Below is a small trained network, with its code and all its weights. Each question gives an input and a target symbol and asks what happens when units are switched off, that is, made to give their printed mean instead of their output.

import numpy as np


def w(rows, s, z=0):
    codes = np.array(rows[::2]) - 128.0
    scale = np.full(codes.shape[1], s)
    scale[-1] = z or s
    return codes * scale


def norm(h):
    return h / np.sqrt((h * h).mean(-1, keepdims=True) + 1e-5)


def f(y):
    return np.maximum(y, 0)


def softmax(a):
    e = np.exp(a - a.max(-1, keepdims=True))
    return e / e.sum(-1, keepdims=True)


def log_softmax(a):
    a = a - a.max(-1, keepdims=True)
    return a - np.log(np.exp(a).sum(-1, keepdims=True))


def net(x, mask):
    ids = ['ΔΠβεηθλμφω'.index(c) for c in x.split()]
    T = len(ids)
    res = E[ids] + P[:T]
    u = 0
    for l in range(2):
        q, k, v = (norm(res) @ M[l].T for M in (Q, K, V))
        z = softmax(np.where(np.tri(T) > 0, q @ k.T / 3**0.5, -1e9)) @ v
        res = res + np.where(mask[u], z, O[l][:, -1]) @ O[l][:, :-1]
        u += 1
        y = f(norm(res) @ A[l][:, :-1].T + A[l][:, -1])
        res = res + np.where(mask[u : u + 4], y, B[l][:, -1]) @ B[l][:, :-1]
        u += 4
    return log_softmax(norm(res)[-1] @ U[:, :-1].T + U[:, -1])


Q, K, V, O, A, B = {}, {}, {}, {}, {}, {}
E = w([
[177,109,151,100,145,157],'Δ',
[121,143,115,171,217,184],'Π',
[33,131,102,206,135,195],'β',
[166,148,98,131,123,151],'ε',
[187,162,206,89,189,167],'η',
[173,113,160,189,81,61],'θ',
[173,57,107,175,174,93],'λ',
[158,69,65,252,155,93],'μ',
[143,47,131,150,119,209],'φ',
[146,142,192,130,72,160],'ω',
],0.0042)
P = w([
[142,205,77,64,128,45],'0',
[113,22,132,102,138,183],'1',
[200,136,178,199,133,232],'2',
[4,90,74,55,4,53],'3',
[84,64,125,93,174,162],'4',
[194,133,157,192,156,215],'5',
[31,66,73,1,75,116],'6',
[60,79,129,101,185,170],'7',
[184,143,162,193,161,201],'8',
],0.0033)
Q[0] = w([
[242,178,155,253,169,193],'0.h1',
[84,58,159,63,70,98],'0.h1',
[43,116,124,70,80,78],'0.h1',
],0.0045)
K[0] = w([
[170,255,131,95,227,24],'0.h1',
[71,54,150,134,39,146],'0.h1',
[107,37,178,98,90,228],'0.h1',
],0.0045)
V[0] = w([
[73,144,126,42,132,27],'0.h1',
[250,126,36,76,4,18],'0.h1',
[154,173,33,102,194,114],'0.h1',
],0.0031)
O[0] = w([
[133,218,131,130,172,230,75],'0.h1',
[20,160,186,131,253,72,249],'0.h1',
[125,133,79,19,179,90,117],'0.h1',
],0.0035,0.0015)
A[0] = w([
[65,120,58,57,158,1,240],'0.n1',
[70,44,140,46,67,136,109],'0.n2',
[102,150,40,197,138,165,252],'0.n3',
[62,112,168,88,102,116,209],'0.n4',
],0.0043,0.0011)
B[0] = w([
[85,125,56,138,88,29,191],'0.n1',
[104,139,17,165,143,198,254],'0.n2',
[203,255,200,122,140,85,180],'0.n3',
[135,143,58,80,48,134,191],'0.n4',
],0.0048,0.0035)
Q[1] = w([
[198,178,142,157,126,182],'1.h1',
[60,95,111,80,91,29],'1.h1',
[218,252,244,229,161,182],'1.h1',
],0.0044)
K[1] = w([
[2,167,84,70,208,100],'1.h1',
[181,63,138,191,77,223],'1.h1',
[27,150,228,13,217,79],'1.h1',
],0.0042)
V[1] = w([
[124,177,113,62,68,39],'1.h1',
[148,252,116,99,168,152],'1.h1',
[99,61,163,182,210,125],'1.h1',
],0.0045)
O[1] = w([
[195,127,116,139,55,41,251],'1.h1',
[2,165,34,158,168,120,179],'1.h1',
[110,131,165,95,181,158,68],'1.h1',
],0.0048,0.0015)
A[1] = w([
[65,120,55,27,114,94,159],'1.n1',
[61,101,198,132,125,203,69],'1.n2',
[105,251,241,183,147,122,97],'1.n3',
[237,117,36,98,103,164,249],'1.n4',
],0.0035,0.0017)
B[1] = w([
[254,170,149,4,124,40,194],'1.n1',
[191,157,114,90,25,191,160],'1.n2',
[116,81,113,99,211,140,178],'1.n3',
[61,187,173,105,120,82,254],'1.n4',
],0.0045,0.0037)
U = w([
[81,152,116,128,202,132,89],'Δ',
[103,203,52,64,82,2,204],'Π',
[105,157,86,136,16,141,151],'β',
[92,44,120,116,179,97,90],'ε',
[65,201,77,189,120,130,2],'η',
[109,175,185,73,176,151,86],'θ',
[131,127,96,52,172,176,119],'λ',
[110,39,64,131,125,201,169],'μ',
[215,110,225,168,72,108,210],'φ',
[102,145,90,213,175,97,137],'ω',
],0.0056,0.0027)

Each question gives the input, a string of symbols that net reads in full, and the target symbol t.
The units are the heads (3 rows each of Q, K, V and O) and the neurons (one row each of A and B). Each row of codes is followed by its name. A weight is (code - 128) times the scale printed after its matrix; where a second scale follows, it is the last column's (O, A, B and U).
mask holds one flag per unit, layer by layer, with each layer's heads first. A switched-off unit (its flag False) gives its mean, the last column of its rows in O or B, instead of its output. The means were averaged over made-up inputs and are rounded, as every weight is.
A unit's drop is (log p(t) with every unit on - log p(t) with that unit switched off) / (log p(t) with every unit on - log p(t) with every unit switched off).
The circuit of an input: a set's keep is (log p(t) with only the set's units on - log p(t) with every unit switched off) / (log p(t) with every unit on - log p(t) with every unit switched off). Starting from all 10 units, units are removed one at a time, each time the one whose removal leaves the highest keep (on an exact tie, the one counted first), for as long as the keep stays at least 0.8.
units of the circuit, in order: the units of the circuit, biggest drop first
unit that matters most: the unit with the biggest drop
top k neurons: the k neurons with the biggest drops, biggest first
top k neurons in layer l: the k neurons of layer l with the biggest drops, biggest first
drop of u: that unit's drop, to one decimal
input φ θ ω φ η ε, target φ: unit that matters most	0.h1
input Π ε φ, target Π: units of the circuit, in order	1.h1; 0.h1; 0.n2
input η φ ω Δ θ, target φ: top 3 neurons in layer 0	0.n2; 0.n3; 0.n1
input φ θ θ ω β θ φ φ Π, target φ: units of the circuit, in order	0.h1; 0.n2
input φ ε Δ μ φ Π Π μ η, target φ: units of the circuit, in order	0.h1; 1.h1; 0.n1; 0.n2
input ω λ ε ω φ ω, target ω: top 3 neurons in layer 1	1.n3; 1.n4; 1.n1
input φ ω φ μ ω μ, target φ: top 2 neurons	0.n1; 0.n2
input φ Π ε, target φ: top 3 neurons	0.n1; 0.n2; 0.n4
input φ λ φ φ ω λ, target φ: top 2 neurons in layer 0	0.n1; 0.n2
input φ ω φ Δ Δ η Δ ω λ, target φ: top 3 neurons in layer 0	0.n1; 0.n2; 0.n3
input Π η Δ ω ω β Δ ω Δ, target Π: top 2 neurons in layer 0	0.n2; 0.n3
input ω λ λ ω ω ω ω ω ω, target ω: drop of 0.n3	0.0
input φ φ λ η φ Π, target φ: drop of 0.h1	0.7
input φ φ Δ φ Π θ η ω φ, target φ: units of the circuit, in order	0.n2
input φ Δ Δ φ ω Δ, target φ: drop of 1.n1	0.1
input φ φ φ φ ε θ φ Δ η, target φ: drop of 1.h1	0.3
input φ ω λ ω φ ω θ θ, target φ: units of the circuit, in order	0.h1; 1.h1
